Below is a small trained network, with its code and all its weights. Each question gives an input and a class and asks what happens when units are switched off, that is, made to give their printed mean instead of their output.

import numpy as np


def w(rows, s, z=0):
    codes = np.array(rows[::2]) - 128.0
    scale = np.full(codes.shape[1], s)
    scale[-1] = z or s
    return codes * scale


def f(y):
    return np.maximum(y, 0)


def log_softmax(a):
    a = a - a.max(-1, keepdims=True)
    return a - np.log(np.exp(a).sum(-1, keepdims=True))


def net(x, mask):
    res = np.array(x, float).reshape(1, 7) / 4 @ E
    y = f(res @ A[0][:, :-1].T + A[0][:, -1])
    res = res + np.where(mask, y, B[0][:, -1]) @ B[0][:, :-1]
    return log_softmax(res[-1] @ U[:, :-1].T + U[:, -1])


A, B = {}, {}
E = w([
[175,138,219,130,71,173,158,196,93,158,129],'x0',
[103,109,101,166,101,161,183,173,100,9,116],'x1',
[98,196,197,116,133,68,175,35,150,109,159],'x2',
[217,119,171,151,88,97,193,90,90,106,141],'x3',
[82,210,128,139,72,158,143,175,166,140,86],'x4',
[208,201,50,94,149,133,173,152,195,151,118],'x5',
[149,85,107,149,70,106,115,85,162,98,217],'x6',
],0.012)
A[0] = w([
[108,169,100,150,167,133,89,99,109,147,126,137],'N0',
[167,119,77,126,106,132,151,138,198,198,139,149],'N1',
[95,78,141,82,167,110,68,105,113,192,147,51],'N2',
[170,139,110,173,117,131,234,161,134,76,94,107],'N3',
[115,112,69,195,85,108,95,115,83,74,197,162],'N4',
[92,109,135,82,193,133,49,52,119,171,123,21],'N5',
[61,154,108,129,249,51,117,59,222,154,112,132],'N6',
[219,143,102,125,57,138,139,156,204,178,94,229],'N7',
[216,112,156,98,169,118,103,214,177,218,135,254],'N8',
[153,45,96,119,117,95,112,85,85,101,122,208],'N9',
[125,188,132,152,98,173,132,176,140,112,101,148],'N10',
[88,134,170,186,68,111,99,138,107,41,184,189],'N11',
[44,175,78,96,214,26,86,32,173,175,115,146],'N12',
[87,93,104,230,64,145,111,93,83,47,121,95],'N13',
[162,193,156,162,91,147,145,105,184,109,148,91],'N14',
[59,162,103,138,68,229,55,183,108,109,49,202],'N15',
[233,109,112,126,137,142,101,121,172,230,124,236],'N16',
[110,162,93,109,128,39,126,82,191,150,86,129],'N17',
[171,198,105,155,70,155,203,172,149,55,110,98],'N18',
[162,105,191,128,117,64,224,158,21,106,86,136],'N19',
[167,1,112,136,179,82,65,130,86,67,139,119],'N20',
],0.0091,0.0024)
B[0] = w([
[78,157,163,82,93,137,125,130,146,85,95,163],'N0',
[168,99,137,63,131,69,30,49,185,140,101,180],'N1',
[163,179,98,143,124,138,143,157,93,154,135,189],'N2',
[164,154,86,132,59,141,183,199,64,86,153,189],'N3',
[92,83,157,88,185,145,169,163,134,137,107,190],'N4',
[176,133,52,161,74,114,148,135,158,114,157,195],'N5',
[178,180,118,103,50,101,71,124,188,120,140,233],'N6',
[123,123,56,59,143,60,67,125,146,128,116,194],'N7',
[114,212,118,80,80,159,59,60,134,178,160,201],'N8',
[157,101,124,113,170,122,136,168,121,95,188,188],'N9',
[130,194,59,129,137,159,121,182,112,194,144,182],'N10',
[79,95,128,115,172,110,160,115,146,123,107,196],'N11',
[152,251,49,114,48,35,107,87,158,55,131,249],'N12',
[83,87,164,123,141,149,103,140,145,145,109,200],'N13',
[116,98,93,109,208,134,157,161,142,110,191,171],'N14',
[59,155,144,241,192,161,173,254,92,142,77,227],'N15',
[174,193,100,57,98,139,53,65,123,119,126,201],'N16',
[119,120,117,113,70,108,98,143,163,124,150,194],'N17',
[148,176,47,165,91,129,167,199,76,76,197,201],'N18',
[120,122,226,136,175,99,158,136,93,144,61,204],'N19',
[137,126,92,153,217,85,183,172,55,119,184,215],'N20',
],0.0084,0.018)
U = w([
[181,150,90,115,147,142,105,118,95,167,169,117],'0',
[134,64,81,194,150,205,185,156,122,122,181,4],'1',
[139,2,212,137,211,83,169,136,124,78,122,132],'2',
[156,146,111,70,76,90,65,73,247,129,131,133],'3',
[153,166,71,167,127,116,177,197,100,73,162,200],'4',
[172,200,203,140,62,202,186,83,96,153,110,113],'5',
[82,139,169,172,148,200,136,185,143,183,56,172],'6',
[171,172,156,225,153,110,121,107,87,109,113,65],'7',
],0.0095,0.0026)

Each question gives the input, the list of numbers given to net, and the class t.
The units are the neurons (one row each of A and B). Each row of codes is followed by its name. A weight is (code - 128) times the scale printed after its matrix; where a second scale follows, it is the last column's (A, B and U).
mask holds one flag per neuron, in row order. A switched-off neuron (its flag False) gives its mean, the last column of its row in B, instead of its output. The means were averaged over made-up inputs and are rounded, as every weight is.
A unit's drop is (log p(t) with every unit on - log p(t) with that unit switched off) / (log p(t) with every unit on - log p(t) with every unit switched off).
The circuit of an input: a set's keep is (log p(t) with only the set's units on - log p(t) with every unit switched off) / (log p(t) with every unit on - log p(t) with every unit switched off). Starting from the 12 units with the biggest drops (on a tie, the unit counted first), units are removed one at a time, each time the one whose removal leaves the highest keep (on an exact tie, the one counted first), for as long as the keep stays at least 0.8.
units of the circuit, in order: the units of the circuit, biggest drop first
unit that matters most: the unit with the biggest drop
top k neurons: the k neurons with the biggest drops, biggest first
drop of u: that unit's drop, to one decimal
input [0,-3,-4,7,2,-2,0], class 0: units of the circuit, in order -> (N12; N15)
input [7,5,2,-8,8,-2,5], class 6: units of the circuit, in order -> (N15; N12)
input [6,5,-8,-8,4,5,-3], class 6: units of the circuit, in order -> (N15)
input [6,-2,-7,5,-2,-1,-5], class 5: units of the circuit, in order -> (N19; N8)
input [5,6,7,6,4,-6,-3], class 2: units of the circuit, in order -> (N19; N11)
input [-4,0,-1,3,-5,3,4], class 3: top 3 neurons -> (N15; N18; N3)
input [-2,2,-8,-5,-2,6,4], class 0: top 2 neurons -> (N12; N6)
input [-3,-6,-8,-6,-5,-5,-3], class 4: top 2 neurons -> (N20; N5)
input [7,-1,-6,5,-2,5,-8], class 0: top 2 neurons -> (N7; N8)
input [-6,-3,-8,4,-3,1,-7], class 0: drop of N15 -> -0.2
input [7,-4,-4,-3,0,-6,1], class 6: drop of N12 -> 0.1
input [-5,6,0,0,6,-3,2], class 6: drop of N12 -> 0.2
input [4,0,-4,-1,2,3,6], class 3: drop of N20 -> 0.2
input [-2,-4,-8,-3,7,-2,1], class 6: unit that matters most -> N15
